[-16 -30   8 -11  14  17 -18 -31  50  42  14 -12  -4   7  45  19  -1 -24
  -7   5  16   0  36  -5   7 -10  19  13   3   1  26 -13  -2 -22 -20   7]	lev
[ -6  17   5  18  27  -4  -1 -10  18  16   3  10 -16   7  22  18 -23 -10
  -1  18 -10  32   1   2  20  21   3  34 -40  -7  21 -24  29 -23   7  10]	Tubot
[-18  14  10  -5  14  -3  -5 -16  18  21   0 -11 -13  -8  15   4  -8  10
  -1  -8 -12   0   9  11  -3   7 -14  18 -21 -14  33 -26  13 -18   6  12]	lev
[  1  26  -2  19  -9  -8  -7   7   0  25   3  37  -9 -12   3  12 -18 -11
   5   7  -7  25   1   7   1  -2  10  23 -19 -13  41 -29  22 -34  -5   5]	pofo
[-23  14  -4  -1  45 -15 -22 -15   0  11  -2 -17 -18  -9  27  14 -10   7
  26  10 -16  27   3  13   0  16  -7  36 -20 -46  41 -39  19  -6  10   6]	zik
[-11  -3  -1 -10  51 -20 -44 -18  23   2   5 -10   6 -34  -1  57 -18 -45
  29   3  13  11  20   1   0 -49   2  20  69 -30 -35  23 -23  16  -3  17]	releb
[ 25 -31  18 -35 -11   8 -13  -6 100  23  -5 -49  19 -18  -8  -4 -53 -25
   7  -9  20  11 -21  12 -41  90   1  16 -13 -15 -52 -21 -10  -5 -40  46]	zik
[-51  -6  15  -2  -5   8 -13  -8  45  24   3   9  -4  18  33   3  -7 -18
  -6  16  -2 -17  36   6   5 -27   2  17  -1 -14  39 -33   3 -33 -34  -6]	lafif
[ -3 -11 -24  15 -12  -1  31 -21 -20   6  12 -21 -10   3  14 -17   6  15
  12   1   5  22   9  -2  -2   6  -2  11 -16  -6  42  28  12  29  47 -27]	sop
[  3   3 -24  29  13  12  36 -18 -13  22  27  -2 -13   7  38  12   0  11
   6  -6   7  49   1  -5 -15  18 -10  16  -6  -4  15  25  30  15  36 -18]	ven
[-14 -19  12  -9   9  11   7  13  38  37   8  21  -9  12  31   3  -9 -18
  14  18  10  -1  45 -10  -1 -27  15   4  22  -7  36 -13  -1  -7 -26 -28]	salav
[-23  29   1   8  14  -8 -15 -14   1  -6  19  12  -2 -25  16  24 -18  15
   5  14 -21  23  12  14  13   1 -28  46  -2 -13  26 -11  24 -13  -9   1]	rero
[-10  15  -3   2  16  -6  -5   8 -15  16  11   3 -26 -17  10  11 -22   6
  -2   3 -28  27  -4  -9  16  10  -4  33 -17 -13  26  -4  20 -23  29 -13]	Vid
[-14 -16   5   7  10  -6   1 -18  33   6  18   2  -8  -1  21   8 -12 -30
  17   4   8  -4  43  -6  -1  -8   0   4  42 -26  22 -17  -2 -13 -34 -16]	zik
[ -1 -19  -8 -15  39  19 -61 -12 -15  17 -32   3 -14  28  41  18  29   7
   3 -27   2  20 -20  36  45 -32  -2 -11 -16 -30  32 -28   0  -8  23  22]	lev
[-12 -23  18 -22  -4 -15 -21   4  37  24  14 -15  -3 -10  19  14  -1 -37
   2  19  17  19  56  -3   3 -35   2  10   7 -32  16 -18  -4 -24 -28 -13]	zik
[ -4 -21  -5 -16  13  -3 -48 -12  16  25 -42  -6  19 -19  23  31  26 -20
   2 -26   6 -16  22  28  11   8 -19   8  18 -11  43  24  -8 -20  28 -25]	lev
[-23  15   3   3  25  -6  -5 -21  13  38  14  19 -22  -7  20  31  -8 -21
  -6  10 -20  33  15 -11  18 -13  -8  32 -19   4  38 -18  19 -19  20  10]	Tubot
[-57  12   4 -32  18 -36  21 -25 -48 -12  38   6 -10 -51 -23  36  37 -18
 -14  24 -45   7  -4 -34 -41 -63 -23  -6  38 -11  25  50  45  51  48 -29]	lev
[-42   4  -4  22  27   9 -13 -18  30   9  -8   7   3   7  35   6  -2  -5
   8   0  -3 -12  55  17   2  -5 -21  27  19  -9  20 -16   0 -18 -20  -7]	lafif
[  4  -5 -24   8  11  -1  16 -37 -16   0  14 -16   4 -17   7  -3 -12   5
   9   4   8  29  23  -1 -37  27 -19  25  -6 -17  37  16  24  21  26 -27]	pofo
[ 24   0 -16  16 -21  33  -7 -26  60  51  64 -10  19 -52 -29  54 -30  22
   9   6  35  28   6   1 -15  79 -12   7  48  49 -47  72  -9   6   6  32]	salav
[-34 -20   8 -12  -1   0 -63  -7  -1  25 -15   4 -16  16 -10  -3  -6 -12
   6  -4   3 -28  33  -1  12 -12  -7   1  13 -32  28 -17 -14 -18  -9 -20]	lafif
[-18   7   6  12  19  -7   3 -13   0  15  -2   7 -12   1   5  11   5 -13
  -2  -4 -24  10 -12  -2   9  14 -14  -4 -17 -15  26 -27  22 -18  23   0]	Tubot
[-17 -19   3 -15  54  29 -17  -8   5  13   3 -15  41  -6  38  30  13   7
  11 -31  19  13  -7  46  17  -5 -42 -31  16 -61   0   9  -1 -32   3   0]	rero
[ -7  25  -1  -1  26  -5   3   1  11  21  21  12 -14 -11  17  18   6  -4
  -1   3 -30  36   1  12  22  -4 -14  27 -18 -45  21   1  33  -9  21  -1]	sop
[-19  -1  23 -26  37  -8   5   0  -2  36  33  44 -44 -29   9 -29  -3   3
   9 -36 -31 -11  37 -18   2 -46 -19  48  23 -83 -34   0   0  -9 -24 -13]	ven
[ 16 -18  -6  -9 -11   9 -39   6  18  10 -48  31  29  15  31  21  16 -35
 -25 -38   1  24 -15  42 -15  17 -17  -6 -20 -12  37 -11  21 -41   2   3]	pofo
[ -8  -2 -19  24   1   3  21 -19 -11  27  32 -16  -8   0  13  -2  -7  12
  21   8  11  26  32  -6   1  -3  -1   9  -8  -8  27  33   6  16  30 -18]	sop
[-21   1   9  -1   4  -3 -29  -9  23  17  -8 -13  -9  27  22   5 -32  -8
   1  15  -2  -2  -6   4  12  17  -3   4 -23 -20  26 -35   3 -29  -3  12]	salav
[-13  -9  12 -11  32   7   6 -23  36  22  13 -20   2   2  27  25   7 -28
  -5   0   6  -8  38   1  11 -15  -6 -15  25 -17  29 -15   6 -23 -10 -10]	lev
[  0  -4  -9  13   7  11  34 -33   1  15  28  -8 -15  15  26   0   2   8
   9   7  19  24  18 -11  -7  12  -5  16 -14  -5  38  23  20  21  28 -24]	zibut
[ -6 -14 -27   9  -9   6  47 -15 -28   4  21   4  -2  -3  15 -11  -3  12
  12 -11   4  28  14 -16 -30   7 -20 -10  10  -3  28  27  23  17  39 -20]	Vid
[  0  -3 -22  17  -2  -1   3 -17 -16  10  11 -22 -15   5  19  -9  -8   6
   8  -1   4  15  20  -9 -19  13 -13  27 -12  17  28  16  16  29  34 -12]	releb
[-27 -28  13 -35   5   3 -26 -26  22 -38  17 -14 -11 -26 -22 -22   8  46
  15  -4  -7  15 -51  19 -67  24 -17  31  21 -80 -21  15  45  83 -21 -13]	zik
[  0  -7 -21  11  21  15  59 -35 -10  16  23 -19 -20  -1  30 -10   7   9
   3 -10   7  24  20 -10 -20  21 -22  15  -2   4  37  26  21  35  53 -27]	lev
[-38 -23  -6  10  -3  19 -47   4 -21  26 -13   0  34  31  42   1  34 -11
 -35 -14  18 -31 -16  -2  18 -11   3 -47 -13  -2 -23   1 -20 -52  -7  20]	ven
[ -8 -13  -9   4   9   9  32 -25 -19  -9  30 -19 -13   7  31   8   6   8
  -5  10   2  39   8  -3 -18   1 -19  18 -19   6  32  15   8  26  38 -30]	rero
[-21 -21   0  -2  29   0   3 -27  29  16  23   2  -9  -9  50   5  -1 -29
   7  -6  15  -3  57  -6  -7 -36   8  22  27 -22  11 -22  -5 -29 -14  20]	releb
[  7   6 -22   0  22   2  27 -27 -27   1   3 -27  -4  -4  18   4  -4  20
  20   1   6  28  25   3 -23  10 -12  26 -21  -8  38  11  25  32  46 -34]	raten
[-16  24   5 -10  28  -6 -24  -5  12  21  -4  -2  -9 -26  15   6  -9   2
   8  17 -24  -2  30   2   0  11  -7  50 -27 -18  16 -32  35  -8   4  -2]	raten
[-17   5  -6  24  15 -10   3   6   1  22 -12  21 -24 -14  14   9 -29  -5
  24   2 -12  20  -1  -2  -1  16   6  20  15  -1  37 -21  11 -17  21  -8]	salav
[ -3  -4 -15  -9  27   2  42 -40  -2   7  10 -45  -6  -8  26  -7   9  15
   2  -5   1  19  20   1 -16  22 -28  27 -15  -7  35  16  24  35  45 -19]	lev
[-32   2  14  -5  33 -12  22 -34  45  29   2 -12  11   8  37  22  10 -32
   9  -1   9   5  49  -4 -14 -22 -17  13  17 -43  50 -23  23 -18 -15 -15]	zibut
[ -6   9 -14   5  19 -10 -34 -55  40  35 -24 -39   0 -29 -14  17  -9 -24
  -2 -40  20 -17  25  18 -15  84 -71  35  30   0 -16  17  21   8  53  44]	lev
[ -6  33  -5   1  15  -5   9 -10   0  17   7   8  -2 -16  18  14  -6   7
  14   8 -22  12  20   2   3 -14  -9  38 -21 -10  13 -12  18   4   8  -2]	raten
[ -8  -2 -23   5  11  14  36 -27 -11  14  11  -4 -12  10  39  -4  -2   9
  -1   4   5  24  17  -8 -18  11  -9  14 -17  18  60   9  25  19  37 -13]	lev
[-30   2  12 -14  28   0   1  -3  38  16  18  -5 -18   5  41  17  -9 -25
  -6  23   0  18  54  -8 -12 -36  -3  21   4  -6  50 -37  -6 -14 -24 -12]	zik
[-16  16   6  19  33   6  -4 -12  21  20   7  17 -15   7  27  15 -16 -15
   0   8 -21  21   1   5  44  -4 -16  21 -20 -19  11 -20  22 -20   3   6]	Tubot
[ -3  -3 -20  15   9   4  44 -29 -10   4  18  -9 -13  18  17   4  -7   3
  12  -2  -2  37  17  -2 -10  14  -7  13  -4  -7  31   2  14  12  22 -18]	lafif
[-67  11  -3  55   3 -12  -9  10  -4  32  -6  -3  31 -14   0  14 -48 -28
  21  43  46   5  -3 -24 -63  41  14  12   0   6 -13  12   1 -10   6   5]	rero
[  0   0 -20  16   1   2  30 -15 -10  20  15  -7 -16   1  29   4   6  13
   8  -3   8  29  25  -6 -35  13 -13  21  -8  20  25  21  25  25  38 -17]	ven
[-37 -34  17  -9   7  14 -54  33   1  -7 -15  24  21  -5  31  10 -10 -16
  -5  18   8 -25  -2  13  32 -43  12 -43  13 -28  -3  15 -40 -58 -14 -24]	salav
[-12   6  11  22  14  -5   4  -1  28   5   2  14  17   4  31  32   2 -23
  -1  -7   6   5  50  18  16 -22 -15  19  34   0  20  -8  11 -31 -43 -17]	rero
[-22  26  -9   0  42   1   0  -8 -12   3  -6   7  -3 -28  26   2  -8   4
  10   7 -21 -17  27   4  19  -8 -13  29  -1  -6  20 -20  20 -13  16  -2]	raten
[-17 -33  13   1  23  14  11 -33  35  24  27  16 -10  17  31   2 -14 -26
   3  -5   2  13  33 -13  -9   5   0 -12   5 -33  25 -25  29 -31 -23  -6]	Tubot
[  2  -7 -24  23  15   2  23 -23 -10   4  14 -28 -12  -1  20 -15 -12   5
  15  -6  13   9  15  -8 -23  35 -10  33   5  -3  16  25  24  31  33 -19]	releb
[ -9  18   6   3  24 -12  -9  10  16  13  -9   4 -18   1  25  16 -25 -10
   1  16 -21  14  18   5  16  11  -3  30 -15   6  29 -27  15 -27   6   3]	salav
[ -26  -30   10   55   19   47 -114   39   31   23  -60   16  -21   24
   27  -13  -27  -10  -14   14   30  -62    1   32   68   47    5   18
  -10   61  -11   28   11  -17   10  -19]	Tubot
[-25 -10   7  -4  29 -21 -24 -32  27  17 -39 -11   7 -24  22  13 -17 -12
  40 -51 -19 -32  -3  19 -17  25 -20   8  36 -99  53 -32 -25 -51   3 -43]	ven
[-13  12   3  13  -5 -14 -18 -13  -1   2  11  13  -6 -13  17  30 -17   0
   8   6 -17  30   8  11   6   0  -9  32 -12  -4  34 -20  12 -27  -5   2]	rero
[-66  21   8  21 -13  -4  13  49 -59  38  21  56   7  -5  13   4   3 -29
 -34  10 -19 -52 -10 -33  63 -73   5 -20  19   6  16  70   4 -62  16 -44]	Vid
[  -2  -47    6  -35    3    9   -3   -6   22   20   -7    3   -4   15
   38    7   20  -28   -7  -35    7   46  -19   13   10  -29  -14   -5
    6 -113   34  -10    4  -26   21  -44]	Vid
[-41 -26  16   3 -13  19 -21 -26  32   9 -22  -7  11  42  37   8   6 -11
 -18 -18  40 -27 -51  19   4 -17  21 -27  -9  -9  33 -11 -21 -33   0  18]	zibut
[ -7 -52   5 -24  15  20 -95  -5  31  10  -3 -43  47 -25  17  30  23  20
   6  -1  17  -6  29  33  18  -8  -9  -6   7 -14 -62  45 -22  -6 -22  10]	Vid
[  4 -14 -17  -8 -10  11  34 -37 -15  -3  23 -11 -10  -8  14  -9  -1  12
  -3  -4  13  21  21 -10 -35  11  -8  19 -10   2  19  20  24  28  36 -20]	raten
[-21  -7   1  -1   2  13  19  -8  32  25  21  14   4  21  39   1  11 -14
 -19  -6   9  14  31 -14  18 -51   0  15  24 -21   9 -17   0 -13 -38  -4]	Vid
[  3 -25  -4   1  18  18   6 -34  16  23  -1  10   8  23  30  12  41 -14
 -20 -75  28 -13  -5  19 -21  31 -30 -22  40 -63  -6  19  -8 -32  15  -9]	ven
[-29  13  15   9  45  -9   3 -25  19  21  20   0 -31  -4  16  26 -13 -18
  -8  15 -22  26   6 -11   7   2  -2  42 -18 -17  19 -13  28  -9  16  -5]	Tubot
[ -9  -1   5   0   6 -13  36 -27  33  18  20   1 -22  20  19  11  -4 -37
  -2   1  -2  19  69 -12  -4 -16  -2  27  15 -16  33 -34   5 -21 -19 -12]	lafif
[-10 -41  20  13  -4  26  24 -30  51  52  18   4 -20  26  -7 -11 -23 -52
 -25 -46  28  -6 -26 -27   6  19   1 -17  35 -21 -32   1 -13 -17 -10   3]	Tubot
[-22 -26  -1  -8  -6  11 -48 -23  12  23 -16 -35  39  23  37  33  12   4
 -14 -22  36 -14 -27  29  22  -5   7 -30   7 -33  36   4   2 -53 -12  -3]	ven
[-36   0 -29   5 -19 -34 -30 -36 -21  -5 -39  -6  23  12 -15  25  40 -21
 -24 -18   0  34 -12   1 -57   7 -23  34   4  28 -27  22  14  51  29  42]	lafif
[  3   4 -38   5  29  24  19  19 -32  -8  -5   3  48 -57  20  24  13   8
  41  19 -27   2   3  34   6 -22 -39 -59   6  81   5  38  17  31  56  22]	pofo
[-26  -5  15  13 -25  -8 -27 -14  36  33   2  -4  -8  26  24   6   3 -15
 -19  -3  17 -15  36 -11  -3  -9  11  16  12 -26  42 -35   7 -39 -43 -29]	ven
[-13 -10 -25  13   3   2  32 -18 -14   4  15 -14   0  -9  24 -13   0   4
  13   6  13  21  16   0  -6   3  -9  10 -11 -16  20  40   6  20  49 -15]	sop
[-13 -14   4  41  26  27 -45   6  16  -1 -44 -27   8  36  37   1 -13 -25
 -45 -27   8  -7 -16  23  54  33 -22 -17  12 -12  15 -10  17 -46  -7 -42]	lev
[ 10   6 -23  29  16   8  22  -6 -18  17  22   0 -11  11  32  -8   4  10
  16  -4   0  21  15  -3   0  15  -6  30  -8 -11  21  24  28  24  21 -24]	releb
[-25 -14  15  -8  13  -7 -18 -30  58  19   4  -5   1  14  30  20 -15 -20
   4   2   8   0  50   1 -19  -3  -3  18  23 -29  30 -29  -1 -27 -39  -3]	salav
[-18  24  -3   6  22 -11   5  -7   7   5  15  11 -12 -13  26  13  -6  -7
  11   7 -24  20   9   5  12  -1 -15  15  -5 -30  29 -38   3 -27  -1  13]	zik
[-31 -42 -17 -26  -6  10 -35 -29   7  14 -51 -42  33  12  18  -5  17  -6
   4 -31 -15 -14 -26  17  -8  28 -26  -6  -3 -32  51  -2 -21   5  25 -44]	lafif
[-16  -4 -17  19  17   5  38 -24 -22  -6  21  -8   2  -3  35   8  -1  10
  13   5  11  31  13   3 -14   4 -20  17  -4  -4  33  13   7  11  31 -21]	rero
[-17  20  -4  18  34  -5  -8  -3  -3   3  12   0 -33   2  29  13  -7  -4
  -3  11 -19  43  -2   7  13   7 -13  31 -15 -18  21 -30  32  -5  13   8]	zik
[-33  18  -4 -11  39  27  33   7 -16  30  60  82  37 -35  -1  54  33 -12
   9   5   9   1  25 -10 -15 -70 -35 -67  49   0 -29  81 -24  -2  20  17]	Tubot
